Below is a small trained network, with its code and all its weights. Each question gives an input and a target symbol and asks what happens when units are switched off, that is, made to give their printed mean instead of their output.

import numpy as np


def w(rows, s, z=0):
    codes = np.array(rows[::2]) - 128.0
    scale = np.full(codes.shape[1], s)
    scale[-1] = z or s
    return codes * scale


def norm(h):
    return h / np.sqrt((h * h).mean(-1, keepdims=True) + 1e-5)


def f(y):
    return np.maximum(y, 0)


def softmax(a):
    e = np.exp(a - a.max(-1, keepdims=True))
    return e / e.sum(-1, keepdims=True)


def log_softmax(a):
    a = a - a.max(-1, keepdims=True)
    return a - np.log(np.exp(a).sum(-1, keepdims=True))


def net(x, mask):
    ids = ['ΔΛΞβμσω'.index(c) for c in x.split()]
    T = len(ids)
    res = E[ids] + P[:T]
    q, k, v = (norm(res) @ M[0].T for M in (Q, K, V))
    z = softmax(np.where(np.tri(T) > 0, q @ k.T / 3**0.5, -1e9)) @ v
    res = res + np.where(mask[0], z, O[0][:, -1]) @ O[0][:, :-1]
    y = f(norm(res) @ A[0][:, :-1].T + A[0][:, -1])
    res = res + np.where(mask[1:9], y, B[0][:, -1]) @ B[0][:, :-1]
    return log_softmax(norm(res)[-1] @ U[:, :-1].T + U[:, -1])


Q, K, V, O, A, B = {}, {}, {}, {}, {}, {}
E = w([
[69,63,42,144,179],'Δ',
[210,167,186,188,8],'Λ',
[183,92,84,210,113],'Ξ',
[19,141,94,134,174],'β',
[30,118,27,107,87],'μ',
[126,119,158,214,115],'σ',
[58,4,158,124,117],'ω',
],0.016)
P = w([
[201,173,183,5,189],'0',
[178,154,180,73,158],'1',
[160,157,192,105,114],'2',
[134,161,204,148,94],'3',
[105,149,184,208,97],'4',
[87,139,166,255,104],'5',
[99,101,114,239,150],'6',
],0.0063)
Q[0] = w([
[59,131,125,248,108],'h1',
[148,70,129,82,112],'h1',
[148,147,68,163,158],'h1',
],0.016)
K[0] = w([
[1,56,170,238,49],'h1',
[163,142,180,97,203],'h1',
[95,154,87,210,165],'h1',
],0.0097)
V[0] = w([
[144,113,192,140,156],'h1',
[152,7,186,87,102],'h1',
[72,111,169,169,157],'h1',
],0.015)
O[0] = w([
[107,104,207,135,99,115],'h1',
[95,3,100,128,165,136],'h1',
[116,131,149,131,230,254],'h1',
],0.011,0.0045)
A[0] = w([
[68,123,83,155,59,81],'n1',
[82,156,6,146,65,247],'n2',
[22,122,156,10,72,198],'n3',
[126,62,181,150,207,116],'n4',
[70,90,99,168,90,220],'n5',
[39,168,187,169,135,251],'n6',
[114,179,121,74,202,211],'n7',
[215,122,116,137,172,249],'n8',
],0.012,0.0024)
B[0] = w([
[87,86,98,160,171,172],'n1',
[185,252,72,81,175,254],'n2',
[228,27,161,24,183,165],'n3',
[123,150,41,75,126,241],'n4',
[76,112,125,174,117,211],'n5',
[94,124,103,37,107,224],'n6',
[78,134,230,171,72,192],'n7',
[24,129,165,96,83,210],'n8',
],0.014,0.0076)
U = w([
[77,170,129,170,171,179],'Δ',
[167,126,175,125,90,105],'Λ',
[102,158,79,171,65,7],'Ξ',
[69,164,240,116,154,5],'β',
[178,202,128,126,175,188],'μ',
[116,132,129,12,74,241],'σ',
[113,67,136,131,186,83],'ω',
],0.011,0.0027)

Each question gives the input, a string of symbols that net reads in full, and the target symbol t.
The units are the heads (3 rows each of Q, K, V and O) and the neurons (one row each of A and B). Each row of codes is followed by its name. A weight is (code - 128) times the scale printed after its matrix; where a second scale follows, it is the last column's (O, A, B and U).
mask holds one flag per unit, heads first, then neurons. A switched-off unit (its flag False) gives its mean, the last column of its rows in O or B, instead of its output. The means were averaged over made-up inputs and are rounded, as every weight is.
A unit's drop is (log p(t) with every unit on - log p(t) with that unit switched off) / (log p(t) with every unit on - log p(t) with every unit switched off).
The circuit of an input: a set's keep is (log p(t) with only the set's units on - log p(t) with every unit switched off) / (log p(t) with every unit on - log p(t) with every unit switched off). Starting from all 9 units, units are removed one at a time, each time the one whose removal leaves the highest keep (on an exact tie, the one counted first), for as long as the keep stays at least 0.8.
circuit, biggest first: the units of the circuit, biggest drop first
top k neurons: the k neurons with the biggest drops, biggest first
drop when u is switched off: that unit's drop, to one decimal
input Ξ σ Δ β, target β: top 3 neurons -> n7, n2, n4
input β σ μ Λ Ξ β, target β: circuit, biggest first -> h1, n7
input σ ω σ, target ω: circuit, biggest first -> h1
input β Ξ Ξ β β Ξ, target β: top 2 neurons -> n2, n4
input μ Ξ Ξ μ μ Δ, target μ: circuit, biggest first -> n2, h1
input μ Λ Ξ μ Ξ μ σ, target σ: top 2 neurons -> n6, n5
input β Δ Ξ β Ξ Λ μ, target μ: top 2 neurons -> n2, n8
input Ξ Ξ Ξ Ξ σ, target σ: top 2 neurons -> n6, n4
input μ β μ σ Ξ, target σ: drop when n6 is switched off -> 0.3
input Ξ σ μ Ξ β Ξ, target β: drop when n3 is switched off -> -0.1
input ω Ξ Ξ Ξ Λ ω, target ω: drop when h1 is switched off -> 0.6
input ω Ξ Ξ ω Ξ Λ, target ω: drop when n2 is switched off -> 0.1
